Here is a tiny trained network, its code and every weight. The questions are about switching its units off for an input and a target symbol, where a switched-off unit gives its printed mean instead of its output.

import numpy as np


def w(rows, s, z=0):
    codes = np.array(rows[::2]) - 128.0
    scale = np.full(codes.shape[1], s)
    scale[-1] = z or s
    return codes * scale


def norm(h):
    return h / np.sqrt((h * h).mean(-1, keepdims=True) + 1e-5)


def f(y):
    return y / 2 * (1 + np.tanh(0.7978845608 * (y + 0.044715 * y**3)))


def softmax(a):
    e = np.exp(a - a.max(-1, keepdims=True))
    return e / e.sum(-1, keepdims=True)


def log_softmax(a):
    a = a - a.max(-1, keepdims=True)
    return a - np.log(np.exp(a).sum(-1, keepdims=True))


def net(x, mask):
    ids = ['ΛΣΨΩαβδεζθπτφ'.index(c) for c in x.split()]
    T = len(ids)
    res = E[ids] + P[:T]
    r = norm(res)
    for j in range(3):
        rows = slice(3 * j, 3 * j + 3)
        q, k, v = (r @ M[0][rows].T for M in (Q, K, V))
        z = softmax(np.where(np.tri(T) > 0, q @ k.T / 3**0.5, -1e9)) @ v
        o = O[0][rows]
        res = res + np.where(mask[j], z, o[:, -1]) @ o[:, :-1]
    y = f(norm(res) @ A[0][:, :-1].T + A[0][:, -1])
    res = res + np.where(mask[3:15], y, B[0][:, -1]) @ B[0][:, :-1]
    return log_softmax(norm(res)[-1] @ U[:, :-1].T + U[:, -1])


Q, K, V, O, A, B = {}, {}, {}, {}, {}, {}
E = w([
[121,168,169,118,154,187,172],'Λ',
[77,180,135,51,175,213,68],'Σ',
[70,182,143,23,186,98,82],'Ψ',
[68,104,225,170,101,69,110],'Ω',
[83,186,91,115,69,196,110],'α',
[19,78,118,160,160,154,151],'β',
[118,193,80,144,77,158,188],'δ',
[62,132,80,64,76,99,61],'ε',
[152,118,150,78,104,114,111],'ζ',
[80,245,147,99,203,125,129],'θ',
[44,177,105,63,166,149,111],'π',
[148,66,71,76,176,126,144],'τ',
[129,93,123,92,89,209,92],'φ',
],0.012)
P = w([
[124,221,180,136,239,165,105],'0',
[90,221,164,48,198,191,116],'1',
[85,196,175,44,160,174,125],'2',
[101,192,195,49,164,159,153],'3',
[99,147,161,54,108,128,107],'4',
[100,132,158,59,90,130,123],'5',
[99,130,164,67,104,116,147],'6',
[112,109,159,79,93,96,165],'7',
[117,95,155,87,84,98,191],'8',
[121,100,141,50,81,107,206],'9',
[101,99,134,66,79,124,242],'10',
[114,93,148,57,69,138,254],'11',
],0.0059)
Q[0] = w([
[93,164,153,1,136,168,142],'head 1',
[211,124,148,221,139,112,87],'head 1',
[72,98,175,139,234,160,84],'head 1',
[157,105,140,253,152,76,140],'head 2',
[152,159,109,153,127,105,68],'head 2',
[135,125,106,76,103,143,186],'head 2',
[130,120,93,52,86,126,170],'head 3',
[110,59,137,171,205,92,108],'head 3',
[108,120,189,77,119,171,114],'head 3',
],0.0074)
K[0] = w([
[48,52,99,129,123,24,254],'head 1',
[116,190,235,134,117,143,9],'head 1',
[159,195,123,164,123,82,117],'head 1',
[140,146,54,64,111,155,182],'head 2',
[60,130,134,103,178,136,111],'head 2',
[51,86,154,199,127,86,128],'head 2',
[157,115,165,165,19,114,179],'head 3',
[167,170,182,86,110,157,23],'head 3',
[146,105,84,163,75,119,209],'head 3',
],0.0072)
V[0] = w([
[81,182,177,168,84,138,96],'head 1',
[128,168,101,171,150,116,134],'head 1',
[59,83,154,132,102,179,162],'head 1',
[179,149,151,136,123,188,99],'head 2',
[120,82,170,144,87,126,149],'head 2',
[116,130,138,140,116,156,253],'head 2',
[133,107,219,110,100,111,106],'head 3',
[143,106,179,108,179,81,89],'head 3',
[147,176,60,150,61,105,158],'head 3',
],0.012)
O[0] = w([
[49,163,130,159,73,120,151,83],'head 1',
[132,148,87,114,81,90,68,80],'head 1',
[82,85,109,131,173,144,111,253],'head 1',
[182,131,13,180,142,131,153,131],'head 2',
[113,191,148,179,147,127,88,73],'head 2',
[99,89,120,153,119,112,49,141],'head 2',
[99,168,127,141,135,230,122,126],'head 3',
[134,105,140,84,71,211,89,83],'head 3',
[105,182,95,82,134,108,154,34],'head 3',
],0.011,0.0057)
A[0] = w([
[216,105,136,116,217,135,103,121],'neuron 1',
[196,119,154,36,178,154,114,140],'neuron 2',
[103,131,163,224,95,2,198,155],'neuron 3',
[96,49,36,111,146,186,176,132],'neuron 4',
[88,178,116,136,10,193,234,157],'neuron 5',
[158,86,124,187,144,22,144,219],'neuron 6',
[60,186,147,43,233,202,150,168],'neuron 7',
[142,73,111,163,74,189,199,125],'neuron 8',
[148,17,40,154,56,64,165,192],'neuron 9',
[134,128,203,88,209,196,40,170],'neuron 10',
[167,64,194,94,116,61,5,253],'neuron 11',
[224,59,131,125,200,121,83,135],'neuron 12',
],0.0063,0.004)
B[0] = w([
[176,166,189,29,200,80,66,173],'neuron 1',
[121,172,160,136,150,49,191,191],'neuron 2',
[117,211,122,56,197,230,192,151],'neuron 3',
[188,142,87,36,133,44,152,189],'neuron 4',
[183,116,172,218,95,66,46,160],'neuron 5',
[76,255,119,165,227,111,141,155],'neuron 6',
[107,144,76,164,107,173,107,254],'neuron 7',
[125,116,91,182,146,64,189,146],'neuron 8',
[84,74,227,175,152,65,149,154],'neuron 9',
[70,53,114,148,151,126,144,234],'neuron 10',
[71,137,183,193,190,137,114,190],'neuron 11',
[128,74,151,108,218,54,98,181],'neuron 12',
],0.0052,0.0081)
U = w([
[177,115,72,255,143,125,153,118],'Λ',
[173,131,51,89,92,219,144,105],'Σ',
[111,144,202,39,62,159,211,82],'Ψ',
[66,164,252,205,114,122,57,128],'Ω',
[110,181,121,180,112,3,113,79],'α',
[62,48,72,186,157,94,83,131],'β',
[102,216,101,128,146,54,177,96],'δ',
[132,114,169,92,12,60,129,152],'ε',
[154,112,191,96,57,150,196,160],'ζ',
[161,223,182,190,100,158,36,161],'θ',
[98,82,131,52,55,100,177,41],'π',
[212,102,239,87,163,71,105,120],'τ',
[150,92,100,130,104,134,196,255],'φ',
],0.009,0.0059)

Each question gives the input, a string of symbols that net reads in full, and the target symbol t.
The units are the heads (3 rows each of Q, K, V and O) and the neurons (one row each of A and B). Each row of codes is followed by its name. A weight is (code - 128) times the scale printed after its matrix; where a second scale follows, it is the last column's (O, A, B and U).
mask holds one flag per unit, heads first, then neurons. A switched-off unit (its flag False) gives its mean, the last column of its rows in O or B, instead of its output. The means were averaged over made-up inputs and are rounded, as every weight is.
A unit's drop is (log p(t) with every unit on - log p(t) with that unit switched off) / (log p(t) with every unit on - log p(t) with every unit switched off).
The circuit of an input: a set's keep is (log p(t) with only the set's units on - log p(t) with every unit switched off) / (log p(t) with every unit on - log p(t) with every unit switched off). Starting from the 12 units with the biggest drops (on a tie, the unit counted first), units are removed one at a time, each time the one whose removal leaves the highest keep (on an exact tie, the one counted first), for as long as the keep stays at least 0.8.
circuit, biggest first: the units of the circuit, biggest drop first
unit that matters most: the unit with the biggest drop
top k neurons: the k neurons with the biggest drops, biggest first
which heads matter: for each layer, one digit per head in row order, 1 if its drop is at least 0.15 and else 0, layers parted by /
drop when u is switched off: that unit's drop, to one decimal
input Σ Ω Ω Σ Σ Σ Ψ Ψ θ Σ, target Ω: circuit, biggest first => head 1; neuron 5
input δ β Λ Σ π π δ ε, target δ: which heads matter => 001
input Σ Ψ π π Λ Σ β Σ τ φ Λ Λ, target τ: circuit, biggest first => head 1; neuron 1
input δ Λ Ψ τ Σ Ω φ, target τ: circuit, biggest first => head 1
input ε β Λ Σ, target β: circuit, biggest first => head 1; neuron 10
input Λ Λ ε β Λ, target β: circuit, biggest first => head 1; head 2
input τ ζ Ψ, target τ: which heads matter => 100
input θ Σ ε, target ε: which heads matter => 110
input ε ε Σ, target Ψ: circuit, biggest first => head 2; head 1
input α Λ Ω Σ δ Ω Ψ Σ Ω Σ α, target Ω: which heads matter => 010
input Σ φ Ω Σ Λ Σ ζ ε φ Ψ, target Ω: circuit, biggest first => head 2; head 3
input ζ Σ π, target Σ: which heads matter => 011
input Σ Λ Λ Ψ π Ψ Σ, target Σ: circuit, biggest first => head 2; neuron 9; neuron 7
input δ Λ δ Λ, target δ: circuit, biggest first => head 3
input β Σ α Σ, target β: circuit, biggest first => head 1; head 3; neuron 10
input Ω τ Σ Σ ε β π β θ, target β: which heads matter => 100
input τ τ β τ Σ τ τ Σ β τ, target τ: which heads matter => 100
input Λ Σ θ, target θ: which heads matter => 111
input Σ τ β Σ δ, target δ: circuit, biggest first => head 3; neuron 3
input δ ζ φ, target δ: unit that matters most => head 3
input ζ τ θ Σ Λ, target τ: top 2 neurons => neuron 1; neuron 12
input θ ζ π α ζ τ τ Ψ Σ Σ Σ θ, target τ: drop when head 1 is switched off => 1.9
input ζ ζ ζ Σ τ τ δ τ π, target τ: drop when neuron 7 is switched off => 0.0
input Σ Λ Σ Σ Ψ φ, target φ: drop when head 1 is switched off => 0.1
